Here are made-up things, facts about them, and rows of numbers that follow some of those facts. Name the thing behind each unnamed row.

There are 5 kinds of fact about the things: Ξ, θ, π, Δ, σ.
babrim Ξ:195 θ:a Δ:statos σ:c
baflo σ:d
bepor Ξ:325 θ:b Δ:natram σ:f
bokur Δ:gikom σ:c
bovu Ξ:325 θ:a Δ:drostisti σ:d
bozem π:mudregis,plavur Δ:luskar σ:c
bragro Ξ:195 θ:b Δ:magrom σ:c
braven Ξ:195 θ:a π:nenepon Δ:lubuplos σ:d
brebre Ξ:195 θ:a Δ:tasuskor σ:d
brepok Ξ:325 θ:b Δ:sugrus σ:c
briflel Ξ:195 θ:b π:plifloplo,zastem Δ:voplo σ:d
brifli Ξ:325 θ:b π:sobuk Δ:zigin σ:d
bristan Ξ:325 θ:b π:lufu,klukimek Δ:gikom σ:d
brivubrir Ξ:195 θ:a Δ:fabesta σ:c
brobroplik Ξ:195 θ:a π:steri Δ:venes σ:d
broki Ξ:325 θ:a π:flivam,flutel,fibin,pelo,baflo Δ:bokur σ:f
brubas Δ:mistapel σ:e
bubrute Δ:baflo σ:e
bufeskek Ξ:195 θ:b Δ:natram σ:c
bulal Ξ:195 θ:a π:bufeskek Δ:stepem σ:d
buvo Ξ:325 θ:a π:grodar Δ:plifloplo σ:f
datoskon π:plipir,tebam σ:d
dimatus Ξ:325 θ:a Δ:fabesta σ:d
dizus Ξ:325 θ:a π:bovu Δ:gikom σ:c
doke Ξ:195 θ:a Δ:sugrus σ:d
dozem σ:f
dregrus π:nenes,katre Δ:nirik σ:f
drodro Δ:dozem σ:e
drona Δ:mistapel σ:f
drostisti Δ:zigin σ:c
drudraflas Ξ:195 θ:b π:pelo Δ:nenes σ:f
druzol Ξ:195 θ:b π:plipir,geras Δ:fliko σ:d
duson π:nenepon Δ:skulam σ:f
dutuk Ξ:325 θ:a Δ:drona σ:d
fabesta Δ:stepem σ:f
fibin π:brobroplik Δ:zadrom σ:e
fleflen Ξ:325 θ:a Δ:plifloplo σ:f
fleplodra Ξ:325 θ:a Δ:gekinin σ:c
fliko π:mudregis,nenes Δ:baflo σ:c
flivam Ξ:325 θ:a π:brobroplik Δ:mistapel σ:e
flubil Ξ:195 θ:a π:dizus,brobroplik Δ:gobruzul σ:f
flupli Δ:zigin σ:c
flutel Ξ:325 θ:b π:tegis Δ:drodro σ:c
flutim Ξ:325 θ:b Δ:drona σ:d
fudra Ξ:325 θ:a Δ:baflo σ:c
fudre Ξ:195 θ:a Δ:lunal σ:c
fufes Ξ:325 θ:b π:drudraflas,bovu Δ:zigin σ:f
gami Ξ:195 θ:a Δ:sugrus σ:c
gekinin π:zastem Δ:stepem σ:f
geras Ξ:325 θ:b π:skistir Δ:bozem σ:f
gigek Ξ:195 θ:b Δ:fliko σ:d
gikom π:ritiklom σ:e
gizu σ:c
gobruzul Δ:gizu σ:d
grazol Ξ:195 θ:b Δ:klaza σ:c
gretristi Ξ:195 θ:a π:brobroplik Δ:voplo σ:e
gridar Ξ:195 θ:a Δ:skulam σ:c
grodar Ξ:325 θ:b π:steri,sofek Δ:gutel σ:d
grostam Ξ:195 θ:b π:nenepon Δ:magrom σ:d
grupe π:flutel,magrom Δ:nenes σ:f
gubron Ξ:195 θ:a π:skuplu Δ:skulam σ:d
gukis Ξ:325 θ:b Δ:treze σ:e
gutel π:ripagi,stepem Δ:baflo σ:f
katre Ξ:195 θ:a π:druzol Δ:voplo σ:e
katrel σ:c
keplon Ξ:325 θ:a π:dutuk Δ:plifloplo σ:f
keral Ξ:195 θ:b π:flivam,braven,natram Δ:tovo σ:f
ketrorak Ξ:195 θ:b Δ:pabraklok σ:f
klapli Ξ:325 θ:a π:klovor Δ:treze σ:e
klaplogal Ξ:325 θ:a Δ:lufu σ:c
klaza Δ:skuplu σ:f
klovor Ξ:195 θ:b π:skizak,levare Δ:stases σ:c
klubo Ξ:325 θ:a π:sopor,dimatus Δ:tasuskor σ:c
kludek Ξ:325 θ:b Δ:dregrus σ:d
klukimek Ξ:195 θ:b π:grostam Δ:nitrir σ:c
klutom Ξ:195 θ:b Δ:bozem σ:d
kolun Ξ:195 θ:a Δ:tovo σ:e
kopan Ξ:195 θ:a Δ:nenes σ:f
ladin Ξ:195 θ:a Δ:luskar σ:f
lato Ξ:195 θ:b Δ:fliko σ:c
levare Ξ:325 θ:b π:dizus,vuflor,brobroplik Δ:gutel σ:c
lezem Ξ:195 θ:a π:tegis Δ:lunal σ:c
liklis Ξ:325 θ:a π:druzol,venes Δ:lubuplos σ:c
lobi Ξ:195 θ:b Δ:fliko σ:c
lubru Ξ:325 θ:b Δ:lufu σ:c
lubuplos σ:e
lufu π:brobroplik,skotir Δ:baflo σ:d
lunal Δ:gikom σ:d
luskar σ:f
lutro Ξ:195 θ:b Δ:voplo σ:e
luzin Δ:statos σ:d
magrom σ:f
mipli Δ:luskar σ:d
mistapel σ:c
mudregis Ξ:195 θ:a Δ:lunal σ:c
natram π:gubron Δ:magrom σ:e
nenepon Ξ:195 θ:a π:bovu Δ:tovo σ:d
nenes σ:d
nirik π:tririn,tegis σ:e
nitrir π:braven σ:c
pabraklok Δ:gizu σ:f
pelis Ξ:195 θ:b Δ:sugrus σ:e
pelo Ξ:195 θ:b π:nenepon Δ:pabraklok σ:e
petin Ξ:195 θ:a Δ:datoskon σ:d
pilabrar Ξ:195 θ:b π:petin Δ:voplo σ:e
plavur Ξ:325 θ:b π:fufes Δ:magrom σ:e
plelur Ξ:195 θ:b π:skizak Δ:sives σ:d
plifloplo π:stases,tegis Δ:nenes σ:e
pligi Ξ:325 θ:b Δ:katrel σ:e
plipir Ξ:195 θ:b π:grostam Δ:magrom σ:c
plisken Ξ:325 θ:b Δ:gekinin σ:c
plozin Δ:skuplu σ:d
pozafi Ξ:325 θ:b Δ:gekinin σ:d
pugro Ξ:195 θ:b π:sofek Δ:surul σ:c
ramim Ξ:195 θ:a Δ:bubrute σ:f
ribrok Ξ:325 θ:b Δ:mipli σ:c
ripagi Ξ:195 θ:b Δ:natram σ:e
ritiklom Ξ:325 θ:b Δ:nitrir σ:c
rodaflal π:drudraflas σ:d
roflur Ξ:325 θ:b π:tifla,skistir Δ:voplo σ:e
sives Δ:datoskon σ:e
skistir Ξ:325 θ:b Δ:tasuskor σ:d
skizak Ξ:195 θ:b Δ:tasuskor σ:f
skizi Ξ:195 θ:a Δ:lunal σ:f
skotir Ξ:325 θ:b π:levare Δ:nitrir σ:c
skudros π:zadrom Δ:skulam σ:d
skulam σ:e
skupa Ξ:195 θ:a π:sopor Δ:mipli σ:f
skuplu π:steri,grostam σ:c
sobuk Ξ:195 θ:b π:babrim,tegis Δ:gekinin σ:c
sofek Ξ:325 θ:a Δ:luskar σ:f
sopor Ξ:325 θ:b Δ:katrel σ:e
stases Δ:magrom σ:f
statos σ:d
stedro Δ:nenes σ:f
stepe Ξ:195 θ:b Δ:plozin σ:d
stepem π:bovu,zastem σ:d
steri Ξ:325 θ:b π:nenepon Δ:luzin σ:e
stofal Ξ:195 θ:b Δ:zigin σ:d
stovar Ξ:325 θ:a Δ:treze σ:e
stukla Ξ:195 θ:b Δ:natram σ:d
sugrus π:fudra,sopor Δ:mistapel σ:c
surul Δ:skuplu σ:d
tasuskor π:stases Δ:gikom σ:d
tebam Ξ:195 θ:b Δ:lunal σ:c
tegis Ξ:195 θ:a π:dizus,nenepon,pelo Δ:sugrus σ:c
tetigon Δ:datoskon σ:d
tifla Ξ:325 θ:a Δ:tetigon σ:e
tiflek Ξ:195 θ:b Δ:tasuskor σ:c
tonebu Ξ:325 θ:a Δ:gutel σ:c
tosik Ξ:325 θ:a Δ:mipli σ:c
toska Ξ:195 θ:a Δ:flupli σ:f
tovo Δ:lubuplos σ:c
trefe Ξ:325 θ:a Δ:plifloplo σ:f
treze Δ:rodaflal σ:c
tripasun Ξ:325 θ:a Δ:drodro σ:e
tririn Ξ:325 θ:a Δ:tasuskor σ:d
trozan Ξ:195 θ:a Δ:baflo σ:f
vedom Ξ:195 θ:a π:bovu,plavur Δ:surul σ:c
venes π:fufes,tegis Δ:dozem σ:c
vestema Ξ:325 θ:b Δ:zigin σ:e
vetri Ξ:325 θ:a π:plifloplo Δ:gutel σ:d
voplo Δ:katrel σ:f
voseskon Ξ:195 θ:a Δ:luzin σ:d
vuflor π:drudraflas,bovu Δ:nenes σ:c
zadrom π:steri σ:e
zastem Ξ:195 θ:a Δ:brubas σ:e
zazu Ξ:325 θ:b Δ:gikom σ:d
zigin π:stases,flivam σ:d
zoler Ξ:325 θ:a Δ:sugrus σ:e

Some rows with their names:
[ -8  -3  -5   8   9   5   2 -29  15   5  -4  -2   3  13 -10 -21  -4  -4
 -14 -14  16  -1  11   3  -6   2 -16  14  13   1   3] : drona
[-25   1 -14  17  10  -6  -1 -20   8  -8  13  10   3  -8  11  -6   4 -19
 -18  -1  14   2  -7 -11 -14  12 -15  17  11   2   6] : fleflen
[-11 -11   4  20  22   3  -5 -11   6   0 -11  10   0   6  12  -8   5 -14
   3   3   7 -11  -1  27  -4   0  -4  -6  -1  -5 -22] : fudre
[ -8  11  -9  15  17  -1   0 -15  12   9 -10  -5   0  14   0 -26   1  -7
 -16  -4  16  -2   0  17   8   8 -13  20  10  -1  13] : bubrute
[ 14   5   7  18   4  11  -2  24 -16 -26  -4  -3 -16   2 -21  -9   5  36
   7   5   4  21 -10 -13   2 -16  16  -7  -9   6 -12] : flubil
[  9  13   2  10 -10   8  -4  22 -10  -8   4  -4  -2  16 -16 -24   7  27
 -16 -13   5  10   3 -11   7  -3   2   6  -3   4  20] : gutel
[ -4   0   9  15  18   5   9 -13   7  -4 -18   2 -10   6  -2  -7  13 -11
   4  10   0 -15  -1  17  -6  -8 -15   7  17  -4 -12] : stofal
[-22   1 -10  15  17  -3  -1 -20   5 -13   6  19   9  -8  18 -17  13 -10
 -18 -13  10 -20 -15  -1 -14  10 -23   7  17  -7  10] : zazu
[ 14  12  15  13   5  11   3  24 -17 -23 -10  -1 -11   3 -22 -11  17  37
  10   3   0   5 -14 -11   3 -22   8  -2   1   4  -4] : klovor
[ -9   3  -3  13  -3   3 -15  18 -16 -24  26  22  15  -9   8 -16  10  22
  -9 -19  14   2 -20 -19  -4   8   2 -11  -8  -4  11] : klubo
[-17   7 -21  26   7  -4  -4 -13   7 -12   7   0  -3   2  21 -12   1 -21
 -19  -4  10  -7 -12   0 -12  26 -14  14  10  -4  13] : klaplogal
[ -6  21   4   8  -1   3  -7  13 -13 -19  16  10   8 -11  -3 -15  15  24
  -2 -10  14   4 -27 -32   5  -6  -3  15  10   0  24] : roflur
[ -4   0   9  15  18   4  10 -12   7  -4 -17   2 -11   5  -4  -7  13 -11
   3  11   0 -14  -2  17  -6  -9 -15   8  18  -3 -12] : klutom
[-15   1  -6   7  15  -2   7 -20  13   7  -4   4   2   8 -10 -20   4  -5
 -22  -4  12   3  10   6  -4  -1 -15  16  10   5   6] : voplo
[-11   2  -6   7  15  -1  11 -18  13   2  -1   5  -2   7 -11 -22   5  -3
 -20  -2  13  -5   6  15  -6   5 -21  10  13  -1   8] : tetigon
[ 13   9  36   2 -23  14  -7  35 -16  -4   4   3   1  10 -16  -1  21  16
  16   5  -5   0   3 -18   9 -27   7   3   3   1   1] : drudraflas
[-24   7 -13  17  15  -5  -4 -20   9  -5  12   8   5 -10  13 -11   1 -18
  -9   0  23   0 -16  -5  -4  14 -14  19  13  -3   9] : tripasun
[-23   2 -14  16  11  -6   2 -19   9 -10  15   9   3  -9   9  -8   4 -18
 -15   0  16  -3 -10  -6 -15  16 -17  13  12  -1   8] : tosik
[ 12   6   6   1 -10  13  -1   6  -4 -12  10  -4   3  12 -28 -24   0  35
  -3 -18  18   7   1 -15   1  -5  -3  -1   4  -1  14] : sugrus
[-13  -4  -6   8  19   0   3 -17  11   2  -1  13   7   7  -2 -27   7  -1
 -21 -11  12 -11   4  22  -4   5 -20   1   7  -4   5] : lunal

Name these rows:
No name comes twice in this set of rows, the named rows included.
[ 13   8  21  10  -4  12  -2  25 -16 -14  -7   0  -7   7 -17  -7  17  28
  10   1  -3   5  -5 -15   4 -25   9   1   1   4  -4] : keral
[ 10  -1  23  10  -8  12 -13  33 -18 -12   7  12   4   6  -6  -8  12  23
  14  -1   4   1  -6   2   8 -12  13 -18 -14  -5 -10] : lezem
[ 18  17 -15  19  11   8   6  21 -14 -34  -3  -6 -16   8 -27 -36   4  58
 -21 -16  10  16 -17  -8   4   1   4  -7  -4   4  17] : lufu
[  9  24 -16  27   3   5  -5  24 -22 -43   3  -2  -7  -1  -1 -26  11  45
 -16 -21   5   6 -35 -32  -3   7   4   2   1   3  25] : levare
[  6  17   7   1   0   7  -2  19  -9  -7   9   1   3   4 -27 -25   7  37
  -6  -7  19  15  -9 -12  15 -12   3   8  -1   3  19] : natram
[ -5   7  14   3 -27   6 -16  32 -17 -14  39  19  19  -5   2  -7  13  14
  -1 -11  12   0 -11 -26   2   4   0  -5  -4  -6  21] : dizus
[ -1  15   3   8  -9   6  -2  17 -14 -27  21  12   3  -9  -7 -14  17  26
  -8 -11   7  -3 -21 -30  -6  -1  -9   3  11  -3  23] : brifli
[ 24  16  13  22  -6  14  -2  36 -18 -24 -13 -10 -19  15 -11 -14  14  30
   7   1  -8  -3 -14  -3   7 -10   7  -4   3  -3   3] : druzol
[-12   0  -7  13   6   6  -3 -37  11 -13   4   2   8   0   8 -12  -1 -11
  -3 -21  17 -16 -11 -16 -18  12 -22  14  26  -7   9] : brepok
[ 26   0  49  -7 -53  27 -17  38 -14   1  27  -6   6  18 -22   7   4   9
  39   3   8  -3  14 -19   9 -15   8  -8   2 -11   1] : tegis
[ 11  19 -12  13  21   5   2  13 -13 -26  -4  -2  -8  -1 -31 -37   2  62
 -13 -16  21  26 -24 -15  11  -9   9   1  -6   8  14] : fibin
[ 21   8  -1  22  14  12   5  27 -20 -42  -5  -3 -26  -3 -29 -16   4  55
   6   4   7  21 -22 -10   0 -12  15 -16  -9   4 -11] : brobroplik
[ 14  14  63 -13 -49  18 -18  51 -17  21  20   5  16  14 -11   7  26  -4
  35  14  -1 -11  10 -13  26 -29   4  11   8 -10  13] : pelo
[ 13  11  16  12   2  10  -5  26 -14 -14   1  -2 -10   0 -19  -7   6  27
  17  12  11  16 -13  -7  13 -16  14   0  -4   1  -6] : katre
[ -3  15  19   0 -30   8 -12  28 -17 -12  29  14  15  -3  -4  -6  21  16
  -2 -11   4  -1  -9 -41   1  -9  -3  10   7  -1  27] : fufes

Now the same things, written a new way:
Some rows with their names:
[ -2  11  -7  -4  -4  -3 -12  10  10  22  61   1  -2  15   3   7 -10  11
 -17 -18   3  13  16  -9  -4  -5   2   2] : bubrute
[ -3  13  -1  -5  -2  -3  19  -9  11 -10  -7 -12  -3 -15 -11  -1  -1 -19
  -3  -9   5   6   7  -4  12  -6  10  -4] : steri
[ 21  10  -3  -1  -4   0 -13  12  10  23  24 -10  -1  21  -8   1  -9  26
   0 -15   4   4   7   0  -2  -6   6  -5] : mipli
[ 19   8   0  -4  -4   4 -12  12  10  22  31   4  -2  10  -7  -1  -9  29
  -5 -18   3   5   8  -3  -3  -6   5  -5] : sives
[-11  14  -1  -4  -5   1  13 -10  10 -12 -13  -8  -3 -14  -3 -13  -3 -19
 -10 -17   6  -6   4  -4  16  -6   8  -4] : plisken
[  8 -12  14  17  -5  -5  16 -11   8 -14 -13 -13  -2  -4   1 -16   0 -17
 -18 -15   5  -8 -14  -7  -4  26  -9 -10] : skizak
[  0  11   3   0  -5   3 -13   7   9  11   3  23  -2  13   2  -6  -9  33
 -12 -18   4  -2   4  -2  -3  -6   6  -9] : treze
[  1  31  15  -6   1  -6 -15  36   7  72  -7  48   8  28  -6  32  -8  38
   4 -14   4  24  -8   2  10  -6  17 -11] : duson
[ 22  10  -2   0  -4  -1 -12  12  10  25  28 -11  -1  20  -7   1  -9  26
  -2 -15   3   4   8   0  -2  -6   5  -5] : luzin
[-11   0   9  -5   5  -7   8  31  17  -5 -12   7  10  -7  -8  23  14 -11
   2  -1  11  34 -15  -2  16  16  -5 -10] : plelur
[ 22   9  10  -2  -5  -2  18  -9   9 -11   8 -15  -2 -14  -9 -11   1 -20
  -4 -10   5  -4   6  -3  13  -5  -1  -9] : zazu
[ 35  -2   1  20  -5  14  28 -13  10 -15  10 -18  -3 -15  -7 -17  -8 -21
 -13 -16   4  -8  16  -6  -3  -4  -5   8] : skistir
[-12  -2   3  -2  -4  -6   8  -9  10 -11 -14  -6   0   5  -2 -14   3 -16
 -10 -11  11  -6 -14  -5   0  22  -7  -9] : ketrorak
[ -2  13  -1  -4  -5  -5 -11 -11  10   6 -15 -12  -2 -14 -11  -3  -8 -20
  -7  -7  10  -7   5  -1  16  -5  17 -12] : fleflen
[ 13  20  21  -5   2  -6   8  20   8   1  10 -11   1 -15 -11  23  12 -19
   5  -3   4  25  -4   0  26  -6  14 -11] : bristan
[-11  -9  -7   2  -3  -5  16  -7  24 -10   6 -14   0  -2   1  -6  -4 -17
 -14 -10   5  10 -13  -9  -2  26  -7  -2] : gigek
[ 19  12  -1  -4  -3  -3 -13  18  10  31  24  -5   0  20  -8   7  -9  27
   0 -14   4   9   6   0  -1  -6   8  -8] : stepem
[-11 -10   3   5  -5  -6 -11 -10  17  -7 -16  -3   5 -14  -6  -6  -8 -17
 -13  -6  16  -6 -14  -3  -1  23  -5 -13] : ladin
[  5   2  -6  -4  -4   2  -3 -10  33  -4 -12 -12  -2 -17 -12  -1  -8 -20
  -4  -3  13  -6   9  -2  11  -6  22 -11] : zoler
[-15  31  19  25  -5   1  30 -17  72 -13  18 -19   3 -17  10 -17 -13 -19
 -29 -20   3 -13 -11 -10   4  15  52  33] : fudra

Which thing is each row?
No name comes twice in this set of rows, the named rows included.
[ 54  13  43  -4   1  -5 -13  58   6  54  68  18  13   1  -7  31  -7  28
   2 -11   3  32 -10   2   2  -6   6 -12] : tasuskor
[-15  32  49  -2   8  -8  11 -10  68   8 -12 -12  30 -15  -1  -3 -10   9
 -17 -18   4  -8 -18  -2  17  38  43  -9] : skupa
[-14  53  46  -4   8  -5 -10  -5  55  22  11   8  20  14   0  -7 -11  77
  -7 -19   2  -8 -15   4  18  -6  70  29] : sugrus
[-13  23  -4  -5  -2  -5 -13  34   8  44  44  51   4  18  12  33 -10  16
 -19 -18   3  33   6  -7   1  -5  14  -9] : fliko
[ 38  -8   4  21  -5   9  -1 -12  12  -9   2 -17  -3 -17 -11 -15  -9 -22
 -14  -9   5  -8  13  -3   1  -5   0 -10] : tririn
[-13   2  14  -5   2  -6   5  27  10  -7 -14  42   7 -14   0  16  12  -2
  -8  -9  12  28 -15  -3  15  11  -5 -10] : pugro
[ 28   6  25   9  -5   5 -13  12   7   3  30  17  -1   1   3 -11  -9  30
 -17 -18   3  -5  -1  -2  -4  -6  -4 -10] : bokur

The same things again, as new rows of numbers:
Some rows with their names:
[-38 -30 -44  10 -25 -35  20  -9  13 -47 -16   4   0 -34 -13] : brebre
[ -1  22  13  -4 -33   6  10  26  28  23  11  15 -36  10 -20] : klaplogal
[ 35   4  17  11  14  26  58  11 -20  44  -9 -14   8  12  25] : flivam
[  0 -26 -23  -3 -34 -43  31 -26  42   0  -6  73 -37 -14 -17] : klubo
[ -6  -7  -6   4  15  25  38  23 -37 -13   1 -71  22   2  14] : zastem
[ 16   2  12  -5 -25   5   6  -3  36  26   7   7 -28 -14 -33] : vestema
[ 26   8  23  17 -12   9   8 -25  -1  45 -14  27  12   1  37] : brifli
[-25   6   6 -11 -36   6 -29  -3   7 -28  26 -28  -9  -2 -13] : lobi
[ 13   5  10  -3 -35  12   0   3  39  21   2  12 -26  -2 -26] : brepok
[-32   0  -9   1 -34  -6 -29  -5  11 -23   5 -23   1 -22 -10] : klutom
[ 17  -1   9   2  56  38  22  28 -21  -5 -25 -27  22  10  -7] : stases
[-17  16  -2   4  14  -4 -29  19  16 -14 -15  20  -9 -11 -32] : mipli
[-13  15  -2   6  12  -4 -29  19  15 -14 -13  20  -9 -10 -31] : plozin
[ -4   8   0  -7  18  -5 -21  14  17 -19   5  16 -16   1 -37] : pabraklok
[ -2 -25 -32 -22  32 -41 -18 -14  20 -10  -7  42 -19 -18 -36] : gikom
[  5 -23 -13  12  43 -20  10 -32 -14 -16 -38  57  24 -14  21] : tasuskor
[ 10  12  16  14  44   1 -10 -12 -33   7 -19  30  28   8  39] : rodaflal
[ 14   7  20  -4  41 -12 -12 -22 -27   3   7  39  13  18  29] : grupe
[ 24   5  19   2  45 -13  -7 -27 -37   6  12  34  14  13  35] : nirik
[  4  27  31  14  40  14 -13  -2 -36   6 -12  22  26  14  37] : lufu

Name these rows:
No name comes twice in this set of rows, the named rows included.
[ -8 -10 -13   4   2  12  24   9 -34 -16  -1 -47  24  13  30] : babrim
[ -3  -5   3  -4  10 -18  13 -27 -52  -3  25 -13  22  10  57] : gretristi
[ 31 -27  -9   9   1 -18  17 -51   2  52 -34  46  23  -8  46] : bristan
[  4 -17   3   0   4  18   5 -25 -35 -12   3 -34  34  10  44] : klukimek
[  6 -40 -48 -15  18 -36   2 -31 -39  21 -10 -16  37  17  64] : lezem
[ 24  21  37  19 -12  26   8 -14  -6  43  -9  14  12   4  37] : grodar
[ 49  -7  20  14  14  45  51  -2 -12  42 -17 -29  21   5  20] : steri
[  6  14  17   9  36 -10 -20 -22 -31   6 -10  45  21   9  43] : zigin
[ -4 -41 -65 -11  12  -9  14  17  -9   4 -25 -62  24   4   6] : mudregis
[  0 -53 -29   6   5  13  47 -21  -5 -43 -24 -39  30 -24  -2] : skizak

